Below are the code and all the weights of a small trained network. Each question names an input and a class and asks about switching units off, where a switched-off unit gives its printed mean instead of its output.

import numpy as np


def w(rows, s, z=0):
    codes = np.array(rows[::2]) - 128.0
    scale = np.full(codes.shape[1], s)
    scale[-1] = z or s
    return codes * scale


def f(y):
    return np.maximum(y, 0)


def log_softmax(a):
    a = a - a.max(-1, keepdims=True)
    return a - np.log(np.exp(a).sum(-1, keepdims=True))


def net(x, mask):
    res = np.array(x, float).reshape(1, 7) / 4 @ E
    y = f(res @ A[0][:, :-1].T + A[0][:, -1])
    res = res + np.where(mask, y, B[0][:, -1]) @ B[0][:, :-1]
    return log_softmax(res[-1] @ U[:, :-1].T + U[:, -1])


A, B = {}, {}
E = w([
[67,132,110,121,57],'x0',
[67,135,128,87,181],'x1',
[140,108,167,118,48],'x2',
[179,142,141,125,108],'x3',
[183,8,104,102,113],'x4',
[100,54,151,145,126],'x5',
[158,132,153,59,119],'x6',
],0.012)
A[0] = w([
[137,135,125,135,140,43],'n0',
[172,86,120,129,136,115],'n1',
[64,115,68,167,118,139],'n2',
[116,130,147,97,63,119],'n3',
[121,86,150,123,153,174],'n4',
[148,108,148,137,55,154],'n5',
[117,94,74,208,108,86],'n6',
[58,192,103,149,132,172],'n7',
[139,158,158,52,145,117],'n8',
[115,142,131,103,27,174],'n9',
[97,128,123,28,152,139],'n10',
[86,120,40,190,102,163],'n11',
[62,101,47,40,130,147],'n12',
[59,214,141,131,121,149],'n13',
[211,135,167,135,133,120],'n14',
[120,62,129,110,168,192],'n15',
[127,244,153,122,119,122],'n16',
[181,89,103,113,147,55],'n17',
[250,194,103,158,182,113],'n18',
[195,60,192,112,137,191],'n19',
[111,122,190,158,178,185],'n20',
[111,120,96,132,175,44],'n21',
[154,97,116,139,125,37],'n22',
[179,158,148,201,214,219],'n23',
[201,109,140,71,120,2],'n24',
[152,140,199,134,142,75],'n25',
[124,152,125,128,40,182],'n26',
[93,193,159,175,124,96],'n27',
],0.013,0.0042)
B[0] = w([
[126,78,126,145,109,131],'n0',
[88,147,127,117,100,191],'n1',
[185,199,169,166,175,199],'n2',
[134,101,61,127,75,190],'n3',
[133,129,191,82,75,177],'n4',
[143,140,115,140,74,214],'n5',
[210,169,142,136,139,185],'n6',
[96,211,155,115,162,228],'n7',
[189,97,141,114,194,185],'n8',
[125,112,78,75,27,223],'n9',
[225,125,186,119,216,193],'n10',
[233,170,174,135,101,206],'n11',
[232,154,135,164,164,212],'n12',
[60,216,143,76,141,236],'n13',
[137,191,58,146,124,207],'n14',
[137,136,198,116,85,208],'n15',
[94,144,124,70,174,237],'n16',
[2,144,156,135,135,187],'n17',
[143,142,8,128,125,244],'n18',
[99,151,105,104,96,254],'n19',
[91,105,131,120,74,179],'n20',
[116,157,122,138,128,158],'n21',
[104,150,158,138,126,156],'n22',
[100,130,79,96,102,235],'n23',
[106,120,133,196,156,200],'n24',
[142,126,124,141,122,160],'n25',
[110,118,70,63,88,210],'n26',
[33,147,211,93,87,204],'n27',
],0.0076,0.011)
U = w([
[111,103,56,180,208,72],'0',
[135,66,116,181,216,3],'1',
[247,107,200,67,93,130],'2',
[147,209,122,72,146,105],'3',
[180,106,30,17,2,181],'4',
[26,165,172,103,80,179],'5',
[243,91,177,104,96,108],'6',
[187,224,54,208,121,115],'7',
],0.0085,0.0047)

Each question gives the input, the list of numbers given to net, and the class t.
The units are the neurons (one row each of A and B). Each row of codes is followed by its name. A weight is (code - 128) times the scale printed after its matrix; where a second scale follows, it is the last column's (A, B and U).
mask holds one flag per neuron, in row order. A switched-off neuron (its flag False) gives its mean, the last column of its row in B, instead of its output. The means were averaged over made-up inputs and are rounded, as every weight is.
A unit's drop is (log p(t) with every unit on - log p(t) with that unit switched off) / (log p(t) with every unit on - log p(t) with every unit switched off).
The circuit of an input: a set's keep is (log p(t) with only the set's units on - log p(t) with every unit switched off) / (log p(t) with every unit on - log p(t) with every unit switched off). Starting from the 12 units with the biggest drops (on a tie, the unit counted first), units are removed one at a time, each time the one whose removal leaves the highest keep (on an exact tie, the one counted first), for as long as the keep stays at least 0.8.
circuit, biggest first: the units of the circuit, biggest drop first
top k neurons: the k neurons with the biggest drops, biggest first
drop of u: that unit's drop, to one decimal
input [2,8,-4,7,-5,-2,-7], class 5: circuit, biggest first -> n27
input [-4,-5,4,-7,-5,-8,-7], class 5: top 3 neurons -> n27; n12; n10
input [-8,6,3,-2,4,-5,6], class 2: top 4 neurons -> n10; n8; n13; n15
input [0,-6,3,0,-4,-6,-4], class 4: circuit, biggest first -> n26; n9
input [-7,5,-8,4,-4,7,-6], class 5: circuit, biggest first -> n20; n12
input [-6,-8,2,-4,-4,8,-2], class 4: circuit, biggest first -> n23; n7
input [-4,-3,-7,-3,2,8,-3], class 6: top 3 neurons -> n13; n6; n27
input [5,3,2,-6,-3,2,4], class 3: circuit, biggest first -> n12; n10
input [-5,3,0,8,5,5,7], class 5: circuit, biggest first -> n17; n24
input [8,-5,8,6,-8,-3,-1], class 4: top 3 neurons -> n9; n26; n3
input [0,-8,-3,7,-5,3,-5], class 4: top 2 neurons -> n23; n12
input [-8,-1,3,2,8,-3,-4], class 7: top 3 neurons -> n24; n9; n14
input [0,-2,0,5,6,-6,-8], class 7: top 2 neurons -> n9; n6
input [-6,-4,-8,-3,0,2,-3], class 4: circuit, biggest first -> n23
input [3,1,-6,5,-8,-1,3], class 5: top 2 neurons -> n27; n12
input [-4,5,-3,0,-7,4,3], class 5: top 2 neurons -> n27; n20
input [5,5,3,-7,-2,7,-2], class 2: top 2 neurons -> n12; n11
input [4,2,2,1,8,-7,-8], class 2: top 2 neurons -> n18; n11
input [1,-5,-3,-8,-5,-3,0], class 5: top 3 neurons -> n27; n12; n10
input [-8,3,2,-8,8,-7,8], class 2: circuit, biggest first -> n10
input [-4,-8,0,6,6,0,-2], class 7: top 3 neurons -> n24; n14; n9
input [-6,7,-8,0,4,4,-6], class 5: drop of n8 -> 0.3
input [-8,-1,-1,-7,7,8,-1], class 5: drop of n17 -> 0.2
input [2,6,1,7,3,-4,2], class 6: drop of n10 -> 0.2
